Below is a small trained network, with its code and all its weights. Each question gives an input and a class and asks what happens when units are switched off, that is, made to give their printed mean instead of their output.

import numpy as np


def w(rows, s, z=0):
    codes = np.array(rows[::2]) - 128.0
    scale = np.full(codes.shape[1], s)
    scale[-1] = z or s
    return codes * scale


def f(y):
    return y / 2 * (1 + np.tanh(0.7978845608 * (y + 0.044715 * y**3)))


def log_softmax(a):
    a = a - a.max(-1, keepdims=True)
    return a - np.log(np.exp(a).sum(-1, keepdims=True))


def net(x, mask):
    res = np.array(x, float).reshape(1, 6) / 4 @ E
    y = f(res @ A[0][:, :-1].T + A[0][:, -1])
    res = res + np.where(mask, y, B[0][:, -1]) @ B[0][:, :-1]
    return log_softmax(res[-1] @ U[:, :-1].T + U[:, -1])


A, B = {}, {}
E = w([
[75,28,228,206],'x0',
[128,128,128,129],'x1',
[246,24,106,110],'x2',
[226,207,179,224],'x3',
[128,128,127,129],'x4',
[129,128,132,123],'x5',
],0.012)
A[0] = w([
[123,124,105,147,128],'neuron 0',
[201,142,112,72,112],'neuron 1',
[128,209,150,121,68],'neuron 2',
[71,253,159,140,59],'neuron 3',
[123,49,50,73,112],'neuron 4',
[188,24,123,95,130],'neuron 5',
[178,25,131,104,23],'neuron 6',
[144,173,169,225,27],'neuron 7',
[157,182,199,196,49],'neuron 8',
[143,54,225,193,7],'neuron 9',
[114,84,89,156,106],'neuron 10',
[132,146,159,171,84],'neuron 11',
[133,66,174,205,60],'neuron 12',
[90,111,117,143,124],'neuron 13',
[168,142,166,89,110],'neuron 14',
[175,137,141,108,114],'neuron 15',
[25,108,167,137,133],'neuron 16',
[29,111,148,138,131],'neuron 17',
[63,233,138,144,159],'neuron 18',
[119,121,101,151,126],'neuron 19',
[132,121,140,115,118],'neuron 20',
[212,148,82,148,116],'neuron 21',
[36,96,143,125,130],'neuron 22',
[98,54,52,20,50],'neuron 23',
[137,136,173,90,127],'neuron 24',
[62,106,159,126,126],'neuron 25',
[200,137,115,145,115],'neuron 26',
[172,10,162,162,94],'neuron 27',
[141,165,147,227,68],'neuron 28',
[122,175,42,62,155],'neuron 29',
[61,128,149,127,135],'neuron 30',
[102,217,46,31,59],'neuron 31',
[126,52,228,184,153],'neuron 32',
[177,20,132,104,50],'neuron 33',
[169,181,168,220,125],'neuron 34',
[223,154,95,159,123],'neuron 35',
[132,122,134,146,104],'neuron 36',
[128,181,132,47,84],'neuron 37',
],0.013,0.019)
B[0] = w([
[127,132,119,127,128],'neuron 0',
[198,104,87,202,192],'neuron 1',
[199,121,140,116,161],'neuron 2',
[246,190,188,142,206],'neuron 3',
[134,178,157,79,204],'neuron 4',
[133,188,144,98,213],'neuron 5',
[38,98,100,98,161],'neuron 6',
[16,107,101,51,162],'neuron 7',
[64,135,104,59,173],'neuron 8',
[226,222,191,144,167],'neuron 9',
[109,124,130,126,137],'neuron 10',
[118,138,136,115,143],'neuron 11',
[160,187,161,102,166],'neuron 12',
[119,110,105,142,145],'neuron 13',
[148,112,115,132,139],'neuron 14',
[177,94,114,181,152],'neuron 15',
[113,94,95,172,205],'neuron 16',
[113,89,61,170,198],'neuron 17',
[91,155,160,53,250],'neuron 18',
[128,125,122,123,127],'neuron 19',
[127,133,126,126,124],'neuron 20',
[199,68,110,189,202],'neuron 21',
[115,60,79,156,193],'neuron 22',
[194,214,204,145,202],'neuron 23',
[125,136,124,137,127],'neuron 24',
[122,81,80,159,174],'neuron 25',
[158,108,118,187,180],'neuron 26',
[119,160,159,80,194],'neuron 27',
[90,136,148,86,169],'neuron 28',
[121,180,210,92,252],'neuron 29',
[113,80,78,156,177],'neuron 30',
[20,103,117,62,230],'neuron 31',
[80,140,112,101,228],'neuron 32',
[70,117,132,51,172],'neuron 33',
[157,159,154,85,217],'neuron 34',
[172,96,115,205,214],'neuron 35',
[147,124,132,114,124],'neuron 36',
[102,141,114,116,168],'neuron 37',
],0.012,0.017)
U = w([
[25,119,92,90,253],'0',
[195,192,136,137,60],'1',
[144,26,45,246,87],'2',
],0.013,0.0032)

Each question gives the input, the list of numbers given to net, and the class t.
The units are the neurons (one row each of A and B). Each row of codes is followed by its name. A weight is (code - 128) times the scale printed after its matrix; where a second scale follows, it is the last column's (A, B and U).
mask holds one flag per neuron, in row order. A switched-off neuron (its flag False) gives its mean, the last column of its row in B, instead of its output. The means were averaged over made-up inputs and are rounded, as every weight is.
A unit's drop is (log p(t) with every unit on - log p(t) with that unit switched off) / (log p(t) with every unit on - log p(t) with every unit switched off).
top k neurons: the k neurons with the biggest drops, biggest first
drop when u is switched off: that unit's drop, to one decimal
input [4,7,0,8,-1,2], class 0: top neuron -> [neuron 7]
input [-6,-5,-2,0,4,-3], class 0: top 3 neurons -> [neuron 31; neuron 23; neuron 9]
input [0,-8,3,-5,2,-4], class 1: top 2 neurons -> [neuron 23; neuron 31]
input [0,8,8,-5,4,-4], class 1: top 4 neurons -> [neuron 23; neuron 31; neuron 5; neuron 4]
input [6,6,0,-1,-4,0], class 2: top 3 neurons -> [neuron 18; neuron 31; neuron 29]
input [6,-5,8,0,-6,-8], class 0: top 4 neurons -> [neuron 6; neuron 33; neuron 32; neuron 3]
input [-6,-7,0,-2,-4,-5], class 0: top 2 neurons -> [neuron 31; neuron 3]
input [6,0,8,-1,4,7], class 0: top 3 neurons -> [neuron 6; neuron 33; neuron 32]
input [7,-3,-1,7,4,-8], class 0: top 3 neurons -> [neuron 7; neuron 8; neuron 32]
input [1,-7,-7,4,-6,6], class 0: top 4 neurons -> [neuron 7; neuron 8; neuron 23; neuron 18]
input [6,-5,0,3,-8,1], class 0: top 3 neurons -> [neuron 32; neuron 3; neuron 23]
input [-3,0,3,-7,3,-6], class 1: drop when neuron 23 is switched off -> 1.9
input [-3,6,8,1,-8,-6], class 2: drop when neuron 21 is switched off -> 0.2
input [4,-5,0,7,6,3], class 0: drop when neuron 3 is switched off -> 0.5
input [7,8,0,-3,4,-5], class 2: top neuron -> [neuron 18]
